Each row is followed by its class number.
[-41  45 -31   2 -45 -33  51 -12 -30 -35 -20  37  32  44 -13  16 -35  -3
  56 -26  14  48  10  27 -28 -43  -3 -13  11  25 -45  31] : 10
[ 16  19  30 -27  13  -3 -43 -13  12 -16  -6 -16  27  -1  15  14  -5  14
   0  -2   4  -2   7 -14  15  10  13  21  -6   1  27 -10] : 8
[-22  12 -44  35  24 -10  12  30  19 -12 -14  10 -14  14  46  13 -34 -21
   8  32  43  25 -51 -15  -3  35 -25 -18   3  -3 -35 -14] : 4
[ -3 -26 -43  31   1  19  20  -2  37   1 -33   7 -29  37  38  16   5 -28
  -7   8  58  30 -59 -48  18  71 -40  -6  14 -24  25  -3] : 4
[ 31 -95   5  17 -56  19  30  -2  64  13   6   5 -41 -14  22 -15  38 -53
  -4 -34  16  16 -39 -18  24  77 -22  -3  -4 -20  34  12] : 7
[  0 -13 -16  46 -18  -1 -44  33  43  -5  19  23 -13  -3  14 -70   0 -30
  34   9 -11 -25 -14  14  -4  44  28 -25  13  -4 -12  -9] : 4
[  1 -74 -28 -31  -6  38  42 -17  47  -2 -53 -38 -46   1  16  47  -4 -48
 -10 -22  26  31 -41  -7  53  65 -49 -16   3  17  49  11] : 7
[ 10  -9 -44 -15  41  17  46  -2  24  20 -20 -15 -33   5 -22  11 -33   2
 -16  -4  43  14 -42 -24  11  48 -28  20  19  19 -27   3] : 9
[-16  60 -20  49  26 -24 -51 -24 -16   4   2  35   9  55  55  24  37 -16
 -17   4  14   3 -49   4   0  14  35  20  48   7 -50  10] : 8
[-30 -11  19  49  13 -22   3  -3 -64  14 -24  39 -29  -2   0  35 -24 -16
 -75  13  -5 -22   9  34  33 -25  12 -46  21   1 -63  17] : 7
[  7 -58 -23  23  27  17  16  16  -3  51   1 -35 -28  23  39  64  12 -13
 -51 -43  19  28   2 -27   1  47  -4   7  21  -4  36 -33] : 5
[  9  34  -3  34 -10 -14  -4  15  32   8   1 -16   4   2  23 -38  -9  25
   8 -61  22  13  25 -28 -27 -14 -12 -35   5 -22  11 -30] : 10
[ 17 -12 -21  35  15  13  24  12  17  59   8 -24 -22  10  43  -3  13 -19
 -47   1  28  18 -64 -24   7  48 -49  10  33  10 -24  17] : 11
[  38    1  -26    1   -4   50   31   38   25    9  -22  -23   12   18
  -23   24  -23   -4  -10   10   34   -2 -108    5   30   39   -8    2
   59   -5   23   14] : 4
[  9 -33 -16 -16 -10  -2  40  31  35 -58   5  13   1 -17  25  83  35 -18
  35 -42   4  24 -51  27  -6  -1  14  -1   0 -35  34 -19] : 10
[-12  59  -4  45 -25 -17 -19  11  32   4  -4  20   6  -7   4 -33   8  29
  22 -30  -9   9  38   6 -20 -25 -22 -36  18 -12  25 -34] : 4
[ -7 -22  -4  -4  23  20  44  -4  40  13 -33 -20 -45   8 -10  28 -45 -13
  -9 -11   6  16 -28   1  14  62 -27  27  32   9  13  38] : 1
[-22 -46 -13   2   3  25  49 -18  -8   6 -61  -8 -25  17  17  12 -18 -37
 -20  -7  21  21 -49  -5  38  32 -58 -23   4  20  -2  39] : 10
[ -8 -47  12  26 -26  22 -16   3  26  -4 -13   6 -29  22  38 -15 -31 -37
   4 -19  27   4  20 -20  25  58  -6 -39  18   3   1  18] : 5
[ 37  -7 -11   8 -15  33 -54  -8  12  10   5 -29  -2  51  44 -45  19  -7
  -2  31  41 -12 -11 -35  15  35   9 -12  -8 -12   5  24] : 5
[  5  12  22 -18   5   3 -35  -5  12 -11  -7 -13  36  12   6  17  -7  10
   1   2  -1   4  17  -3   4   7   1  17  -2   0  35 -19] : 1
[ 35  -7  21  54  28 -14 -27  46 -37 -14  -9  49 -35 -35  16 -33  31 -16
 -30 -26  19  12 -28   5 -11 -11  37 -19  20 -19 -12   6] : 0
[  8 -18 -23  41 -35  27 -26  21  11  36  -3   0  -9  40  15 -37   4 -32
  11   4   5  18  21 -40   5  49 -10  -7  -6 -13  39 -26] : 3
[-19 -11 -53 -18 -18  31  51 -26  45 -11 -17   9  -8  -4  13  20  41 -19
  12 -79  35  52 -12 -12 -18  15 -50   9   5  23   8 -24] : 10
[ -6  54  -9  37  -7 -42 -18  23   1  19   8   0   9   9   5 -38 -18  44
   5 -39   3   1  49  -3 -38 -39  -5 -41  16  -8   1 -14] : 9
[ 12  41   5  27 -21 -15 -35   8  10  18  17   2  24  -1 -10 -41  13  21
  22 -28 -12  20   9  -8 -22 -37 -24 -18  11   2  18 -37] : 2
[   9   24   21  -10   63  -28 -114    1  -38  -12    5   26   38  -12
   -7  -11  -38  -19  -41   19    8  -20   44   31   -2   28   79   30
  -26  -15   11  -28] : 9
[-11 -32 -10  40  16  18 -12   3 -39  47 -18   1 -27  36  -9 -18  14 -13
 -47  -8 -19 -14  12 -15   3  29  22   4  13  -7  21  19] : 3
[ 10  12  10 -16  17 -17 -29   0   7  -9   1  -6  31   4  20  26   0   9
   1   1   7   6  13  -6  10  22  -1   6   3  -1  30 -22] : 9
[-22  56 -13 -25  13  16  38 -11  29 -26 -29  11 -14   5 -17  55 -25  33
   3  -2  15   9   4  -7  -9 -32 -15  37 -11 -20  -2   5] : 8
[ 30 -61   1 -15   2  23  38 -12  22   7  -7 -21 -13  -2  18   8  46 -19
  -8 -11  12  23 -59 -37  20  60 -28  29 -11   1  36  18] : 3
[  0  17 -52 -30 -12  23  95  40  69 -33 -16 -17   6  -2   6  57  53  10
  36 -33  -2  -1 -46  53   1 -53  -3  18 -14  10   8 -16] : 9
[ 18   8 -14   3 -11  15   3 -14  26  18  -5 -22 -11  18  11   5 -21 -14
  20   0  18  34 -33 -41  23  64 -48 -10  39  14  16   5] : 3
[ 24   1  43  32  11  15 -15  28  11 -11  -4  20 -19   3   7 -23 -18  15
   0   3   5  -7 -30 -27  -5  53   1   8  25 -59  23  49] : 10
[ -2  44 -12  33 -22 -43 -25   1  -1   5  15   4   6  -3  20 -24 -18   8
  17 -34   6  18  39   7 -30 -34  -4 -49   1 -15 -12 -25] : 10
[ 23  25   1  29  34 -13  -2  46 -24  55  18 -37  -9  -2   5 -26 -37  36
 -24  25  -3  18  59 -43 -36   2  -2  24 -45 -26  10 -32] : 3
[ -8  14  25  18  22   1   4 -61  60  58   0 -14  24   2  25  -4  42 -37
 -55 -29 -34 -18  31   9  37  37   7  76 -18  22   7 -38] : 11
[ 39  65  -2  21  -3 -30 -11  19  21  21  18 -24  13  -4  -8 -34  -8  43
  13 -44  12  19  12 -30 -32 -35 -14 -26  19 -20  19 -33] : 6
[ 10   7 -30 -12   5   9  18 -10   9  22   1 -24  -6   9   2  23 -34 -12
 -25  -5  37  28 -37 -11  -1  44 -19  13  28  17 -22  22] : 7
[ 16  33  13  43  16   2 -23  25  16   7 -10  -6 -10  15  42 -31 -28 -30
 -27   9  19 -17 -50  -1  16  38   3 -20  41 -15 -19  52] : 6
[ 36  34   2  21   0 -40 -43  58   0 -12  26 -16  10 -19   8 -42 -27  17
  21 -44  13   4  10   4 -33 -31  32 -61  28 -11   1 -17] : 6
[ -1  37 -67 -11   6   3  61  22  27   0 -14 -26 -31  31 -15  13   2  29
  40 -14  11  37 -19  22 -49 -24  -6  31   7   8  -4  30] : 1
[ 23 -52 -38 -17 -21  26  47 -22  23  11 -26 -20 -48  13 -14  20 -11 -44
  -9  -1  44  38 -31 -12  40  37 -35  -3   4  10  13  10] : 2
[ 11  13  15 -34  13 -17  -6 -55  20 -10  26 -18  25 -15 -17   7  17  27
  -2 -27 -13 -18 -16 -27  -6   0   3  11   9   2   5   3] : 3
[ 16  26  23 -13  18   4 -40  -2   6 -18  -6 -10  25  -4  17   4  -3   0
   2  -1   0   5  12 -35   7   8   5   6  11  -2  35 -16] : 0
[  8   9  24 -15  16  -3 -47  -8  -4 -17  -2  -8  34  11   7  21   6   1
   5   5  -7  12  15 -11  17   5   8  13  -2   1  37 -28] : 2
[  4   9  21 -17   7   3 -46 -14   7  -8  -4  -9  33  11  12  14   5   9
  -3  11  -1   3  15  -7   4   9  -6  14  -7   0  32 -19] : 1
[ 27  19 -13  31 -23  14  14   4  24   5  10   4 -35   9   0 -27  12   3
   5  16  13 -21 -31 -13  18   1  -3 -30  24 -15 -39  20] : 3
[ -8  -2  24  24 -37  58 -49   0  24  17  -6  25  -4   8  33 -19  13 -26
 -44 -10   9 -23  12 -13  23  50 -15   3  39  -3  13  26] : 8
[ -4  39 -20  18  -9 -25 -39  16   7  -6  -3  -7   1   2  11 -27   4  12
  36 -38   2  42  23   2 -31 -36 -21 -38   4   6  31 -26] : 2
[  0  46 -20  22 -16 -37  -8  15  18  20   6   0  -6  -5   0 -50 -23  26
  31 -40   7  31  52   1 -35  -9 -26 -28  13  15   2 -12] : 9
[ 38  39 -17 -17   8  -6  33 -29   8  16 -13 -25 -48   9 -18  34 -35  24
  -2  31  30  19 -45  -9  21  10 -28  11  29  -5 -20  47] : 8
[  4   4 -30   4 -34   5 -15 -53  41  13  20 -10 -41  33   5 -32   9 -12
  24  -8  -2 -16   9   6  -4  24  10 -12  23   0 -14  57] : 5
[ 19  -6 -20  11  30  22  -6   4  42   2 -41 -13 -58  17   5  -6 -13   2
   3  -9  45  30   9 -34  15  49 -20   1   6 -10  26 -23] : 1
[ -7  28 -16  -6  37  19  38  31  56 -29 -28  15 -37  -9 -20  36  -3  -4
  35   0 -27  -5 -65  48  -6  -5  30  67 -18 -25   9  20] : 8
[-12 -49 -20 -22  23  -2 -29 -49 -38  33 -15  -8 -27  13 -13  40 -44 -26
 -29   2  17  38  37 -20   7  43 -22   1 -16   7  32 -11] : 5
[ 14  15  30 -14  17  -4 -44  -5   4 -24  -2  -9  34   8  17  24  11   2
   7   9  -4  15   4 -11  18   9   4  18  -4  -7  42 -21] : 2
[ 32  46 -21  13 -43  21  79  45   3  19  -6 -11   2   6 -23   2  22  21
   3  -8  -2  14  -9  59  -3 -56  11  16   9  22 -38  21] : 7
[ 26 -25 -44   1 -33   7 -12  21  16  30  35 -27  26  27  12  -7   3 -14
 -14 -23  34 -19  13 -11   7  21  29 -26  31  24 -19 -43] : 9
[ 22 -40  19  40   2  35 -25  39  34  -5   7  22 -39 -11  50 -27  29 -47
  -1  -4   0   2 -25 -35  11  85   4   8  42 -11  17  20] : 0
[ 24 -29   9  -4  20  41  46  47   9  -7 -46 -38 -15   2  40  15 -36 -22
  -6   0  39  35 -29 -11  39  67 -28   3  12  20   5  25] : 10
[-12   6 -10  20 -30 -21  -3   4  26  -4   0   4   9 -10  11 -35   9  11
  15 -36   1   7   9   3 -24 -13 -20 -39   5  -2  26  -3] : 4
[ -2  35  -1  20 -16  -6 -26  16  28   9  29  12  22 -11   2 -56  17  31
  17 -35   2   2  -3 -22 -42 -27 -29 -15  11  -1 -11 -16] : 11
[ 12 -47   5  33  10  -7  17  28  30  -7 -14 -25 -31  28  66 -13  14  -2
  -6 -12  31 -14 -69 -46  13  29   5 -21   5 -15  -8  29] : 8
[  3  46 -23  17 -19 -26  -4  25  21 -11  14   0   2 -22   4 -13  -8  27
  36 -73  10  32  19  10 -48 -40 -12 -47  20 -10   7 -32] : 10
[ 32  30  21 -25   2   1  56  14  57 -46  -3 -31  16 -24  36   9  40   9
   6 -34   0 -14 -32  10  -5 -38  29  28 -11 -11  16  35] : 0
[ -6  -8 -32   1 -16  44 -47  35  45  15   6 -39 -24  13  21 -45 -54 -38
 -19 -17  20 -30  16 -20 -13  57   3 -39  36 -17  29  38] : 6
[  1 -67  -6   3 -24  47  -6 -15  28  22  13  -7 -17  13  21 -17  22 -26
 -16  -3  11  -7 -26 -72  15  83 -43  -5  20  -1  21  11] : 3
[ 27  63  15  39  26  -5 -10  30 -33  62   5 -26  14   5  -2  -4 -57  -2
 -71 -19   5  -4 -14  19   0  17  11  -3  82  13 -22  37] : 6
[  0 -18  17 -69 -10 -24  59 -66  44 -22  45 -16  21 -40 -14  55 -12   6
  17   0 -21 -13 -22  18  -4 -20 -11  37 -40  11 -36  17] : 5
[-14 -34 -14   3  -6  33  40   9   1   3 -44   0 -30   8  11  35 -25 -28
 -33  -5  34  29 -50  -4  23  41 -49 -15  23   8   2  43] : 7
[  1 -52  -9  25 -13  15 -17  21 -10  17  -9 -15 -28  22  19 -16  10  -7
  -2  -5  -4   0  -9 -41   9  31 -22 -50  15 -11  40   9] : 3
